Below are the code and all the weights of a small trained network. Each question names an input and a class and asks about switching units off, where a switched-off unit gives its printed mean instead of its output.

import numpy as np


def w(rows, s, z=0):
    codes = np.array(rows[::2]) - 128.0
    scale = np.full(codes.shape[1], s)
    scale[-1] = z or s
    return codes * scale


def f(y):
    return np.maximum(y, 0)


def log_softmax(a):
    a = a - a.max(-1, keepdims=True)
    return a - np.log(np.exp(a).sum(-1, keepdims=True))


def net(x, mask):
    res = np.array(x, float).reshape(1, 6) / 4 @ E
    y = f(res @ A[0][:, :-1].T + A[0][:, -1])
    res = res + np.where(mask, y, B[0][:, -1]) @ B[0][:, :-1]
    return log_softmax(res[-1] @ U[:, :-1].T + U[:, -1])


A, B = {}, {}
E = w([
[127,125,128,126,127,129,125,129],'x0',
[158,93,142,140,177,2,126,41],'x1',
[243,170,17,197,88,126,40,115],'x2',
[122,211,225,183,222,190,41,87],'x3',
[244,58,211,202,128,168,200,162],'x4',
[177,59,113,31,139,227,106,8],'x5',
],0.0062)
A[0] = w([
[149,87,105,72,143,209,117,31,44],'neuron 0',
[171,72,129,63,147,207,117,32,96],'neuron 1',
[215,148,57,181,97,140,84,126,53],'neuron 2',
[225,120,129,194,117,150,143,140,109],'neuron 3',
[171,153,71,153,115,124,90,117,86],'neuron 4',
[180,63,189,168,139,150,182,154,98],'neuron 5',
[208,153,60,173,91,116,84,119,75],'neuron 6',
[106,175,140,197,121,66,145,197,55],'neuron 7',
[123,53,72,68,32,76,206,184,52],'neuron 8',
[101,142,109,96,85,253,119,178,211],'neuron 9',
[108,157,146,188,126,78,140,185,37],'neuron 10',
[153,94,125,137,165,7,112,42,253],'neuron 11',
[36,210,64,65,112,78,62,100,121],'neuron 12',
[108,182,106,130,58,218,116,209,182],'neuron 13',
[110,185,187,178,203,181,72,125,84],'neuron 14',
[130,199,192,155,212,166,71,93,79],'neuron 15',
[63,76,214,80,177,129,209,145,71],'neuron 16',
[114,197,153,188,129,75,140,193,49],'neuron 17',
[219,85,194,199,129,141,179,165,101],'neuron 18',
[123,176,193,156,205,176,77,98,42],'neuron 19',
[123,196,188,174,208,167,84,108,99],'neuron 20',
[206,154,66,185,73,128,63,119,90],'neuron 21',
],0.0067,0.0036)
B[0] = w([
[162,135,180,36,63,73,35,219,211],'neuron 0',
[152,155,205,14,40,44,30,243,233],'neuron 1',
[51,196,160,83,117,149,161,56,205],'neuron 2',
[64,135,97,91,174,203,105,142,199],'neuron 3',
[65,189,173,97,130,170,139,78,180],'neuron 4',
[56,91,60,28,208,238,67,154,206],'neuron 5',
[56,207,176,89,122,155,167,56,205],'neuron 6',
[159,127,160,12,39,88,43,187,198],'neuron 7',
[171,70,37,169,61,121,193,53,249],'neuron 8',
[212,172,180,175,214,35,197,153,247],'neuron 9',
[148,121,164,19,53,93,51,187,177],'neuron 10',
[213,165,174,142,231,60,199,171,253],'neuron 11',
[110,47,46,70,241,230,72,200,242],'neuron 12',
[215,164,167,157,224,47,200,134,236],'neuron 13',
[167,80,58,120,73,119,194,92,208],'neuron 14',
[162,72,53,136,70,125,179,77,211],'neuron 15',
[15,253,177,68,98,155,173,6,242],'neuron 16',
[148,137,155,18,46,88,66,193,191],'neuron 17',
[89,69,64,46,198,212,78,187,224],'neuron 18',
[164,70,32,123,58,115,191,72,196],'neuron 19',
[160,80,43,124,78,114,188,87,211],'neuron 20',
[39,206,174,98,125,151,165,58,218],'neuron 21',
],0.0053,0.0062)
U = w([
[158,124,194,93,2,95,22,182,100],'0',
[167,60,25,146,27,130,194,69,93],'1',
[5,196,202,119,120,162,158,47,98],'2',
[78,72,58,110,250,211,59,172,96],'3',
[148,121,150,142,155,124,128,132,252],'4',
[227,151,185,144,242,69,186,141,97],'5',
[132,81,170,217,135,131,87,129,116],'6',
],0.01,0.011)

Each question gives the input, the list of numbers given to net, and the class t.
The units are the neurons (one row each of A and B). Each row of codes is followed by its name. A weight is (code - 128) times the scale printed after its matrix; where a second scale follows, it is the last column's (A, B and U).
mask holds one flag per neuron, in row order. A switched-off neuron (its flag False) gives its mean, the last column of its row in B, instead of its output. The means were averaged over made-up inputs and are rounded, as every weight is.
A unit's drop is (log p(t) with every unit on - log p(t) with that unit switched off) / (log p(t) with every unit on - log p(t) with every unit switched off).
The circuit of an input: a set's keep is (log p(t) with only the set's units on - log p(t) with every unit switched off) / (log p(t) with every unit on - log p(t) with every unit switched off). Starting from the 12 units with the biggest drops (on a tie, the unit counted first), units are removed one at a time, each time the one whose removal leaves the highest keep (on an exact tie, the one counted first), for as long as the keep stays at least 0.8.
circuit, biggest first: the units of the circuit, biggest drop first
most important unit: the unit with the biggest drop
top k neurons: the k neurons with the biggest drops, biggest first
input [2,-7,-4,2,3,-4], class 5: most important unit -> neuron 13
input [1,5,6,6,-5,4], class 1: top 4 neurons -> [neuron 15; neuron 19; neuron 20; neuron 14]
input [7,-8,-1,7,-7,0], class 5: circuit, biggest first -> [neuron 9; neuron 13]
input [-6,-3,7,0,-7,-5], class 2: top 4 neurons -> [neuron 21; neuron 6; neuron 2; neuron 4]
input [-3,5,8,6,-3,-4], class 2: circuit, biggest first -> [neuron 21; neuron 6]
input [2,-6,-4,4,0,-3], class 5: circuit, biggest first -> [neuron 13; neuron 9]
input [5,3,5,6,-8,0], class 3: top 3 neurons -> [neuron 12; neuron 8; neuron 16]
input [-5,-7,6,-5,6,5], class 5: top 3 neurons -> [neuron 9; neuron 13; neuron 16]
input [-2,8,0,1,8,6], class 3: circuit, biggest first -> [neuron 5; neuron 18]
input [1,5,0,-1,-6,-1], class 3: top 3 neurons -> [neuron 12; neuron 9; neuron 13]
input [-1,-8,3,7,1,-4], class 5: top 3 neurons -> [neuron 13; neuron 9; neuron 8]
input [1,7,0,-3,8,-4], class 3: circuit, biggest first -> [neuron 18; neuron 5]
input [5,5,0,-2,7,-5], class 3: circuit, biggest first -> [neuron 18; neuron 5]
input [1,7,4,-5,0,5], class 5: most important unit -> neuron 11
input [-7,-3,3,2,6,-7], class 0: top 2 neurons -> [neuron 7; neuron 17]
input [8,-6,7,-5,-7,8], class 0: top 2 neurons -> [neuron 0; neuron 1]
input [-2,-6,1,-5,1,2], class 5: circuit, biggest first -> [neuron 9; neuron 13]
input [5,7,-8,8,5,6], class 1: top 4 neurons -> [neuron 19; neuron 15; neuron 20; neuron 14]
input [6,-7,-5,-2,1,-3], class 5: circuit, biggest first -> [neuron 13; neuron 9]
input [-3,0,-6,-4,6,4], class 2: circuit, biggest first -> [neuron 16]
input [-5,-1,-3,-6,7,-3], class 3: circuit, biggest first -> [neuron 5; neuron 18]
input [2,3,2,7,8,1], class 3: top 3 neurons -> [neuron 18; neuron 5; neuron 3]
